(in the rows, 128 means zero)
Here are made-up nodes, facts about them, and rows of numbers that follow some of those facts. Name the node behind each unnamed row.

There are 3 kinds of fact about the nodes: grobetros, mida, bagun.
grobetros: belongs to class; mida: hangs directly under; bagun: points at
baflan grobetros 848; bedro grobetros 365; begak grobetros 365; benidrer grobetros 365; besodek grobetros 803; bezul grobetros 439
biflik grobetros 439; breda grobetros 848; breklegol grobetros 365; bresti grobetros 439; briplim grobetros 439; brivel grobetros 994
brobel grobetros 439; brugrar grobetros 848; brumo grobetros 365; brurik grobetros 439; bubi grobetros 994; bugrik grobetros 365
bupan grobetros 848; daflel grobetros 439; danun grobetros 848; detron grobetros 439; dibiflun grobetros 439; didan grobetros 365
drapo grobetros 848; drebo grobetros 848; drestoles grobetros 848; dretim grobetros 439; drika grobetros 848; driki grobetros 848
drises grobetros 848; driskagol grobetros 848; drodar grobetros 365; drotrak grobetros 365; droven grobetros 365; drulur grobetros 162
drupli grobetros 162; drutonik grobetros 365; drutrem grobetros 848; duful grobetros 994; dukla grobetros 365; dunudin grobetros 162
fadak grobetros 848; fasabru grobetros 439; fegrim grobetros 848; festo grobetros 848; fidrotrun grobetros 848; fiska grobetros 365
fitar grobetros 848; flafla grobetros 162; flemos grobetros 848; flibe grobetros 848; flisivek grobetros 994; flonin grobetros 365
floplo grobetros 848; flugor grobetros 848; fluplas grobetros 439; foplem grobetros 848; foplok grobetros 365; fosta grobetros 994
funes grobetros 848; gaver grobetros 803; gegol grobetros 439; geklakli grobetros 162; geskodek grobetros 365; getrur grobetros 848
gibi grobetros 848; gokur grobetros 994; gopem grobetros 803; granom grobetros 365; grilum grobetros 162; griskis grobetros 365
griskur grobetros 803; grogokik grobetros 848; grogrus grobetros 803; groske grobetros 439; grotrem grobetros 848; grutra grobetros 848
guzas grobetros 803; kegri grobetros 439; ketos grobetros 439; ketram grobetros 439; kevusa grobetros 803; klagu grobetros 439
klalu grobetros 365; kleraflam grobetros 439; kletir grobetros 803; kletreskik grobetros 162; klezo grobetros 848; klokol grobetros 848
klubre grobetros 439; klugrim grobetros 803; klugros grobetros 439; klusta grobetros 439; koden grobetros 848; koflibrek grobetros 365
kopar grobetros 162; kuful grobetros 994; laduk grobetros 365; lesu grobetros 848; lezu grobetros 162; lifi grobetros 994
lokle grobetros 994; menum grobetros 848; merar grobetros 439; moklam grobetros 439; moplos grobetros 803; nadri grobetros 365
nasatos grobetros 994; nenen grobetros 803; nenom grobetros 162; nibes grobetros 162; noflesta grobetros 803; noflir grobetros 439
noska grobetros 365; notrer grobetros 365; pabreza grobetros 365; pagruflu grobetros 365; pagu grobetros 848; papin grobetros 848
paruk grobetros 994; pasto grobetros 439; peben grobetros 439; pilal grobetros 803; plafi grobetros 162; plakluk grobetros 848
plapos grobetros 994; plave grobetros 848; plepok grobetros 803; pleske grobetros 848; plitren grobetros 439; plogran grobetros 994
pludra grobetros 848; radri grobetros 994; rafil grobetros 848; raplak grobetros 162; ratol grobetros 439; repogu grobetros 439
retas grobetros 439; retazos grobetros 162; rosko grobetros 162; rubidil grobetros 803; sastak grobetros 162; satror grobetros 365
sebin grobetros 803; sevi grobetros 365; sibro grobetros 365; skagan grobetros 848; skanam grobetros 848; skegradi grobetros 365
skifik grobetros 848; skifos grobetros 848; skitran grobetros 365; skoros grobetros 848; skuflel grobetros 848; soko grobetros 848
stebok grobetros 365; stelem grobetros 848; stemube grobetros 848; stili grobetros 439; stisem grobetros 803; stisko grobetros 365
stomuk grobetros 848; storo grobetros 848; stotek grobetros 365; stugra grobetros 439; stutugrin grobetros 365; suvul grobetros 439
telom grobetros 994; testus grobetros 439; tibol grobetros 848; tifor grobetros 365; trebramon grobetros 439; treklesku grobetros 365
treku grobetros 162; tremin grobetros 848; trenel grobetros 365; tribem grobetros 848; trigu grobetros 162; trilupim grobetros 848
triran grobetros 848; tritoklu grobetros 439; tupu grobetros 848; vaskam grobetros 994; voren grobetros 994; vubo grobetros 848
zavavim grobetros 848; zedran grobetros 162; zevuk grobetros 162; zigo grobetros 848; zikluke grobetros 848; zovos grobetros 848
zugos grobetros 365; baflan mida grotrem; bedro mida bugrik; begak mida rubidil; benidrer mida driki; besodek mida drika
bezul mida foplok; biflik mida zovos; breda mida trenel; breklegol mida zovos; bresti mida rubidil; briplim mida repogu
brivel mida bugrik; brobel mida vubo; brugrar mida foplem; brumo mida zovos; brurik mida repogu; bubi mida lesu
bugrik mida trenel; bupan mida foplok; daflel mida rubidil; danun mida drika; detron mida grotrem; dibiflun mida brumo
didan mida zovos; drapo mida retas; drebo mida plakluk; drestoles mida fosta; dretim mida klugrim; drika mida klugrim
drises mida skitran; driskagol mida didan; drodar mida grutra; drotrak mida vubo; droven mida foplem; drulur mida klugrim
drupli mida rubidil; drutonik mida plakluk; drutrem mida lesu; duful mida vubo; dukla mida gegol; dunudin mida grotrem
fadak mida driki; fasabru mida gaver; fegrim mida grutra; festo mida driki; fidrotrun mida grutra; fiska mida driki
fitar mida brugrar; flafla mida brumo; flemos mida retas; flibe mida foplok; flisivek mida grotrem; flonin mida festo
floplo mida gaver; flugor mida lesu; fluplas mida gaver; foplok mida trenel; funes mida brumo; gaver mida fosta
gegol mida retas; geklakli mida gegol; geskodek mida skitran; getrur mida vubo; gibi mida trebramon; gokur mida foplem
gopem mida retas; granom mida plakluk; grilum mida brumo; griskis mida grotrem; griskur mida grutra; grogokik mida skitran
grogrus mida rubidil; groske mida didan; grotrem mida retas; grutra mida retas; guzas mida plakluk; kegri mida grutra
ketos mida brugrar; ketram mida brugrar; kevusa mida plakluk; klagu mida plakluk; klalu mida didan; kleraflam mida gaver
kletir mida gegol; kletreskik mida gaver; klezo mida fosta; klokol mida foplem; klubre mida trenel; klusta mida brumo
koden mida fosta; koflibrek mida didan; kopar mida grutra; kuful mida lesu; laduk mida brumo; lesu mida foplem
lezu mida retas; lifi mida breda; lokle mida foplok; menum mida vubo; merar mida foplok; moklam mida drika
moplos mida retas; nadri mida bugrik; nasatos mida klugrim; nenen mida lesu; nenom mida lesu; nibes mida gegol
noflesta mida brugrar; noflir mida lesu; noska mida festo; notrer mida bugrik; pabreza mida breda; pagruflu mida brumo
pagu mida gegol; papin mida brugrar; paruk mida grutra; pasto mida plakluk; peben mida driki; pilal mida bugrik
plafi mida gaver; plapos mida vubo; plave mida bugrik; plepok mida grutra; pleske mida zovos; plitren mida gaver
plogran mida gaver; pludra mida lesu; radri mida vubo; rafil mida bugrik; raplak mida driki; ratol mida brumo
repogu mida fosta; retazos mida festo; rosko mida bugrik; rubidil mida klugros; sastak mida zovos; satror mida bugrik
sebin mida driki; sevi mida driki; sibro mida trenel; skagan mida plakluk; skanam mida grutra; skegradi mida brumo
skifik mida lesu; skifos mida plakluk; skitran mida trenel; skoros mida zovos; skuflel mida foplem; soko mida grotrem
stebok mida didan; stelem mida bugrik; stemube mida zovos; stili mida didan; stisem mida lesu; stisko mida gaver
stomuk mida foplok; storo mida foplok; stotek mida fosta; stugra mida rubidil; stutugrin mida gaver; suvul mida repogu
telom mida retas; testus mida gaver; tibol mida gaver; tifor mida bugrik; trebramon mida klugrim; treklesku mida zovos
treku mida gegol; tremin mida brumo; tribem mida foplok; trigu mida grotrem; trilupim mida lesu; triran mida grutra
tritoklu mida grutra; tupu mida brumo; vaskam mida trenel; voren mida breda; vubo mida fosta; zavavim mida fosta
zedran mida retas; zevuk mida vubo; zigo mida bugrik; zikluke mida driki; zugos mida vubo; baflan bagun flisivek
bedro bagun zigo; besodek bagun danun; breklegol bagun skoros; bresti bagun grogrus; briplim bagun suvul; bubi bagun skifik
daflel bagun begak; dibiflun bagun klusta; drapo bagun flemos; drapo bagun gopem; drebo bagun kevusa; dretim bagun nasatos
drises bagun geskodek; drodar bagun fegrim; droven bagun skuflel; drupli bagun daflel; fadak bagun fiska; fasabru bagun plafi
fasabru bagun stisko; fidrotrun bagun triran; fitar bagun ketram; flemos bagun drapo; flibe bagun stomuk; flibe bagun lokle
flugor bagun trilupim; geklakli bagun dukla; geklakli bagun pagu; gopem bagun drapo; griskis bagun dunudin; grogrus bagun daflel
ketos bagun papin; kevusa bagun klagu; kevusa bagun skifos; kleraflam bagun fluplas; kleraflam bagun kletreskik; kleraflam bagun testus
klezo bagun koden; klusta bagun tremin; koflibrek bagun driskagol; kuful bagun drutrem; lokle bagun bupan; menum bagun brobel
nasatos bagun dretim; nenom bagun pludra; noska bagun retazos; notrer bagun nadri; pagruflu bagun tremin; papin bagun fitar
paruk bagun triran; peben bagun raplak; pilal bagun rosko; pilal bagun notrer; plafi bagun testus; plapos bagun radri
plave bagun tifor; plave bagun pilal; plepok bagun fidrotrun; plitren bagun fasabru; radri bagun getrur; radri bagun zugos
radri bagun brobel; radri bagun zevuk; rafil bagun nadri; rosko bagun tifor; sastak bagun pleske; satror bagun rosko
sevi bagun raplak; skagan bagun skifos; skagan bagun granom; skifik bagun drutrem; soko bagun flisivek; stelem bagun rosko
stelem bagun zigo; stisem bagun flugor; stugra bagun drupli; stutugrin bagun plitren; telom bagun zedran; tifor bagun pilal
tremin bagun funes; tribem bagun flibe; tribem bagun bezul; tribem bagun merar; voren bagun pabreza; zavavim bagun koden
zevuk bagun zugos; zigo bagun rafil; zikluke bagun sebin

Some nodes and their rows:
[166 109 112 144 107 124 145  99 116  99 111 113 155  62 136 171  95 132
 115  88 166 144 119 152 113 160 108 134]: laduk
[107 135 105 120 108 148 149 180 150 147 141  74 126  88 138 155 118 145
 151  91 145 159  67 108 114 163 131 126]: brivel
[176 138  99 121  99 100 167 103 142 148 150 100 193  53 124 113 107 134
 148 114  92 107  47 143  88 189 101 151]: fasabru
[147 101 103 118  99 116 149 101 125 120 116 121 158  76 124 174  85 120
 109 110 157 151  88 152 117 171 126 123]: begak
[151 150  98 101 114 129 181 156 136 155 130  61 152  95 135 132  84 152
 162  89 150 160  65 109 125 181 127 127]: duful
[138  80 105 124 112  98 134  70 122 135 109 154 179  83 112 148  89 124
  88 120 166 136  98 170 132 145  92  98]: drapo
[120 138  99 114 116 146 148 175 147 146 134  74 133  91 141 152 114 144
 147  88 142 159  72 101 115 159 128 131]: voren
[138 122 110 146 116  98 137  81 137 119 133 136 182  82 120 154  91 128
 102 115 130 151  68 135 108 181 107 109]: zedran
[144 138 107 152 141 114 142 113 150 154 119 149 171  79 132 120  98 145
 117 127 118 111  47 124 113 166  44  84]: gopem
[132  83 107 136 114  97 134  67 124 138 106 154 176  84 103 149  84 126
  86 124 170 138  94 175 135 154  97  92]: triran
[165  80 111  89  80  91 172  76 103 138 130 140 182  72 125 140  78 126
 119 123 171 131  92 184 128 152  88 106]: floplo
[155  74 105 108  99 103 140  84 111 124 116 150 171  70 129 159  89 119
  98 120 165 130 100 169 124 135  84 111]: zikluke
[165 154  82 149 141 116 142  97 143 143 110 128 189 105 115 149 135 128
 103 128  93 130  40 135  78 177 111 130]: retas
[159  80 111 104  82  93 168  77 105 136 125 140 174  71 121 151  76 126
 115 129 173 130  88 188 129 158  91 103]: koden
[181 140 106 118 111 115 174 109 138 128 137 118 182  67 135 122 114 128
 138 118  91 114  49 139  89 185 109 130]: briplim
[147 132  88 120 127 135 145 172 145 134 110  64 132  83 138 153  73 135
 136  98 137 152  60  87 130 167 128 131]: gokur
[154 102 101 104  77  88 161  90 120 147 143  92 182  66 114 145  78 134
 135 106 161 145  83 162 117 175 118 144]: stisko

Rows to name:
No name comes twice in this set of rows, the named rows included.
[149  77 106 118  92 106 147  84 114 129 108 153 159  69 121 173  79 120
  98 130 172 130  90 181 124 156  90 103] : skifos
[181  90  92  80  80  88 173  72  91 153 119 139 189  97 126 166  94 125
 111 136 174 140  79 189 109 146  83 119] : vubo
[170  85 114 141 102 114 143  81 106 107 104 145 157  56 137 168  90 130
 103 104 181 125 125 178 121 142  71 115] : tupu
[186 148 111 167 127 137 157 113 140 100 115 123 160  48 142 147 120 134
 129 102 103 109  78 139  82 187  95 135] : klusta
[178 141 108 130 107 113 177 111 138 130 136 115 175  66 128 130 107 130
 138 125  96 116  42 148  90 195 112 125] : suvul
[176 122  99 144 118 117 148 125 147 109 118 117 158  54 131 148  92 115
 117 135  83 107  33 126  96 184 113 128] : ketram
[166 109  81 111 101 109 143  99 108 132 110 114 170 104 128 195 109 121
 101 120 158 160  77 152  96 149 116 142] : drutonik
[185 146  84 137 119 121 154 114 132 133 116 121 175  89 133 167 134 124
 115 133  95 123  36 140  69 174 102 143] : klugros
[160 102 107  97  90 103 168  95 115 128 132 111 176  79 125 149  84 126
 126 107 158 152  87 156 119 167 125 125] : stotek
[123 151  92 129 151 136 142 147 156 155 112  78 156 107 120 128  97 149
 129  81 144 166  76  91 130 170 133 119] : paruk
[159 118 110 118  78  81 163  83 126 136 159 109 191  60 126 145  79 134
 136 114 134 138  62 150 100 188  94 135] : kletreskik
[189 148  94 104 105 103 187 114 118 174 132 134 183  94 148 135 103 147
 144 142 127 115  27 146  91 169  34 105] : gaver

Now the same nodes, written a new way:
Named rows:
[173 121 116 113 125 140 161 127 126 127  99 152 148 107 124 112 120 159
 118 128 139 202 120 167 148 127  76 121 139 109 137 124  77]: trigu
[ 94 121  99 120 125 118 115 149 121 122 106 139 113 126  97 125 116 108
 131 101 147 105 119 147 109 128 156 137 141 158 105 148 165]: laduk
[ 73 133 105 149 148 126  63 122 120 142 181 106 112 111 168 163 155 102
 130 134  97  93 122 102 130 117 165 110 113 104 138 132 139]: fosta
[147 143 146 150 126 153 114 130 124  94 146 119 120 150 154 126 124 115
 128 110 111 128 141 131 124 117 132 126 107 141 141 130 147]: testus
[147 143 153 148 118 151 111 134 128 107 143 115 118 143 145 125 122 112
 130 117 114 128 141 130 131 118 129 126 107 141 141 129 150]: suvul
[145 143 152 149 143 149 122 120 124  86 150 118 130 153 158 124 131 118
 129 120 113 125 143 116 118 121 133 128 111 142 137 126 137]: kleraflam
[171 118 125 116 118 112 117 117 105 117 139 186 146 146 134 151 191 150
 116 174 142 146 133 108  93 122 145 150 160 126 127 151 146]: tremin
[100 143 144 141 130 107  99 124 119 107 156 120 133 168 185 139 144 139
 133 121 117  88 143 116 123 124 152 131 119 141 133 128 161]: plapos
[179 131 179 154 194 178 111 112 136  92 113 147 135 148 126  84 127 135
 150 190 120 170 151  95 129 116  91 121 107 149 164 112 112]: kevusa
[109 139 152 131 104 131  63 105 139 130 149  65 122  64 119 144 157  61
 128 178 117 139 126  85 139 128 133 107 107 116 165 122 130]: retas
[ 92 124  86 117 152 116 145 119 116  84 119 125 122 160 124 130 120 121
 130  92 130  91 125 137  84 127 154 136 147 150 110 134 126]: stutugrin
[139 148 167 136  90 135  99 125 133 105 132  94 123 131 139 122 125  99
 131 129 124 135 141 129 137 124 122 125 106 146 151 125 155]: tritoklu
[175 120 115 113 125 140 161 127 126 126 100 154 148 107 125 112 119 159
 119 129 138 201 120 168 147 126  76 121 138 110 137 125  78]: nibes
[128 125 124 119 122 110 154 127 124 126 130 136 144 133 142 133 135 149
 119 117 134 125 126 136 123 136 131 135 140 122 116 128 117]: drebo
[173 140 173 147 153 175  91 118 138  94 104 126 124 134 121  87 116 116
 151 175 123 181 147 123 142 110  82 114 101 151 175 114 124]: moplos
[179 118  95 125 153 155 172 131 117 115 111 171 143 122 138 114 115 167
 116 104 126 197 119 175 137 119  83 120 139 105 129 128  69]: kletreskik
[ 52 111 122 130 169  66 233 139 160 102 103  99 175 126 154 103  74 162
 107  90 118 128 132  65 156 179 125 127 131 114 108 140 158]: rafil

Which node is each row?
No name comes twice in this set of rows, the named rows included.
[173 120 120 112 143 135 170 117 126 117 103 153 159 111 130 110 128 164
 119 137 140 198 122 152 140 132  78 123 142 111 135 120  69] : geklakli
[102 139 146 139 132 107 100 121 117  99 155 124 138 173 188 139 151 143
 131 129 115  88 145 105 116 125 153 133 122 141 136 131 163] : radri
[113 136 151 134 110 136  67 107 138 138 152  73 120  68 117 143 156  67
 127 178 115 136 126  84 138 128 135 108 107 113 162 123 131] : gegol
[147 139 170 144 132 140 121 122 132 106 142 116 133 144 142 122 135 121
 131 142 121 122 145 105 126 128 131 132 112 142 139 124 144] : peben
[124 132 118 113  83 110 134 135 124 130 121 120 131 124 138 138 125 132
 118 103 135 135 123 159 135 129 123 129 134 124 125 132 132] : pagu
[177 112 122 124 168 145 165 132 124 127 108 182 163 104 126 105 131 170
 119 141 146 200 120 147 142 133  89 128 144 115 121 130  82] : sastak
[175 139 172 149 156 177  91 119 137  96 105 130 123 138 121  87 115 118
 151 174 122 181 147 120 142 110  83 115 101 150 173 114 123] : kletir
[ 93 124 105 111 109 134 127 133 119 124 109 124 117 145  99 118 108 114
 133  86 140  78 118 159 114 131 149 131 137 151 106 131 132] : begak
[155 100  97 122 168 153 141 121 131 174 125 154 140  49  99 132 146 137
 116 176 124 194 103 118 149 129  96 107 140  70 138 125  53] : drulur
[182 134 171 156 170 185 100 127 137 107 108 147 120 141 118  87 113 128
 151 174 119 174 148 118 142 109  87 117 101 147 166 116 124] : sebin

Now the same nodes, written a new way:
Some nodes and their rows:
[111 107 127 121 182 142 150  98  97  85 149 175  97  87 128 122  87  96
 130 129 143 141 172  57  99 150  90 151 160 105 121 113  76 189 127]: rubidil
[104  95 106 126 171 117 150 104 117  52 163 175 122 113 124 133 104 108
 151 135 139 131 183  52 107 133  89 171 179 107 116 122  72 169 124]: gopem
[111  88 108 105 159 134 148 103  94  93 166 150 125 129 143 138 125 110
 167 154 124 137 200  67 152 108 101 175 155 116 121 104  87 146 120]: drapo
[128  91 127 120  93 145 148 101 109 151 135 128 135 133 123  98 189 138
 115 126 100 142 194 147 128  94 108 166 144  98 126 107 102 143 159]: noflir
[167 134 118 188  96 127 132 149 133 164  94 142 152 166 123  86 192 107
  97  97 107 156 167 161 127 118 119 121 132 132  63 113 132  83 142]: gokur
[125  92 122 173 114 124 142 117 103 127 174 130 157 148 151 143 163 124
 167 154 107 150 187 122 164  99 110 181 164 111  89 115  76 118 136]: kegri
[110  95 125  95 172 133 144  88  83 113 150 134 111 121 134 118 112 111
 152 156 141 126 173  77 144 113 107 160 129 114 128 102 103 164 121]: zovos
[100  91 121  59 151 146 157 100 122  92 131 111 100  75 128 116  97 123
 141 139 172 165 217  93 148 102 181 178 115 166  92 147  34 138 122]: plave
[111  87 117  93 176 153 149  90  83 106 140 147 117 103 132 110 128 111
 157 142 118 132 188  76 158 130  90 171 128 124 118  97  81 160 123]: drebo
[172 139 115 215 108 120 129 162 131 148 112 143 174 171 125 103 181  98
 132 109 114 154 165 146 158 126 126 139 137 144  41 109  99  75 130]: telom
[139  91 144 160 120 142 136  92 113 146 133  93 123 119 143 105 149 145
 142 154 101 177 176 145 160 116 128 168 140 128  99 128  91 125 139]: sibro
[119  80 141 163 128 142 136  91  88 161 145 118 128 122 169 117 163 133
 139 147  84 157 162 144 148 113  85 152 138 114  90 127 114 125 145]: granom
[127  93 122 172 114 125 141 117 103 129 172 129 157 147 151 144 163 125
 168 154 107 150 187 121 164  98 111 183 163 112  88 116  76 118 138]: tritoklu
[120  99 142 151 137 113 130  92  94 149 144  98 140 142 130 106 150 139
 151 159 137 120 132 141 154 101 118 164 119 111 100 119 114 144 139]: stili
[144 104 144 154 130 154 141 105  89 158 142 122 135 116 133 108 155 122
 146 142 116 151 169 132 162 122 118 166 131 118  98 103  71 149 143]: peben
[216 158 138 206 115 158 112 157 152 132  75 143 157 126 101  88 214  94
 139 148 107 181 113 117 151  50 171  87 149 109  37 102 122 107 124]: plapos
[121  84 127 127 101 141 147  95 106 153 140 127 127 134 142 108 183 138
 116 132  93 148 187 144 122  95  96 156 147  97 123 116 122 135 157]: ketram

Which node is each row?
No name comes twice in this set of rows, the named rows included.
[171 138 129 208 117 131 127 148 120 169  99 139 147 157 138  95 171  95
 111 109 111 165 151 154 141 131 119 114 129 139  48 114 126  84 132] : nasatos
[ 89  82 120  62 150 139 154  93 121  94 137 110  88  81 153 131  93 124
 134 148 162 173 215  94 130  93 167 164 125 159  96 160  67 127 121] : rafil
[ 93  88 119  92 181 109 139  78  86 103 148 119 118 135 130 112 115 127
 160 164 148 101 147  84 142 107  98 163 119 114 126 111 129 158 121] : tremin
[ 91  85 120  92 182 106 138  77  85 103 150 119 115 137 137 114 113 128
 157 165 145 104 146  85 138 104  95 159 122 111 129 115 138 155 119] : funes
[163 102 155 164 119 164 120  96 120 130 133 122 121  99 150 128 194 128
 158 199  84 188 123 106 139  17 144 108 175  71  90 126 136 147 135] : zugos
[108  94 123  92 173 123 142  87  89 106 148 129 115 126 129 114 115 118
 155 159 146 118 167  80 145 107 109 163 128 115 128 106 109 162 120] : stemube
[121  86 127 179 110 122 139 109 102 140 175 124 152 150 168 147 164 129
 160 158  94 156 181 132 156  93 101 172 166 109  88 126  96 110 139] : dukla
[177 134 127 202 114 128 126 144 151 143  77 108 144 148 115  75 160 119
 116 113 109 187 166 155 158 146 145 137 127 163  50 122 110  69 124] : voren
[119 110 124 118 182 140 150 100 104  78 144 172 109  89 111 111  95  99
 136 126 149 133 173  58 109 151  96 161 157 110 120 108  60 193 128] : besodek
[ 95  78  99 115 153 118 148 103  96  85 183 154 124 143 166 160 123 111
 170 162 112 142 204  63 141  98  86 173 172 110 118 116 109 128 118] : triran
[171 127 126 202 112 124 126 138 155 140  79 102 132 150 127  82 154 125
 112 118 103 198 167 158 148 142 142 132 134 164  54 134 127  58 123] : brivel
[133  95 147 165 124 145 135  96  89 169 152 116 124 125 164 121 153 126
 135 153  98 162 165 142 146 107 103 149 143 108  98 123 109 135 144] : fiska
[105  84 143 127 106 137 145  98 128 145 137  82 110  92 170 128 133 145
 122 146 139 191 191 163 137  83 175 158 125 154  64 181  70 101 142] : tifor
[131 112  94 147 113 129 130 176 166 100  48 137  86 137 140 146 118  91
 102  81 188 194 166 140  87 132 177 122 121 181   8 170 140  43 133] : rosko
[ 85  79 119  62 150 139 154  91 122  94 139 110  83  84 161 136  90 126
 132 148 159 176 214  94 124  90 164 161 127 157  95 165  77 123 121] : zigo

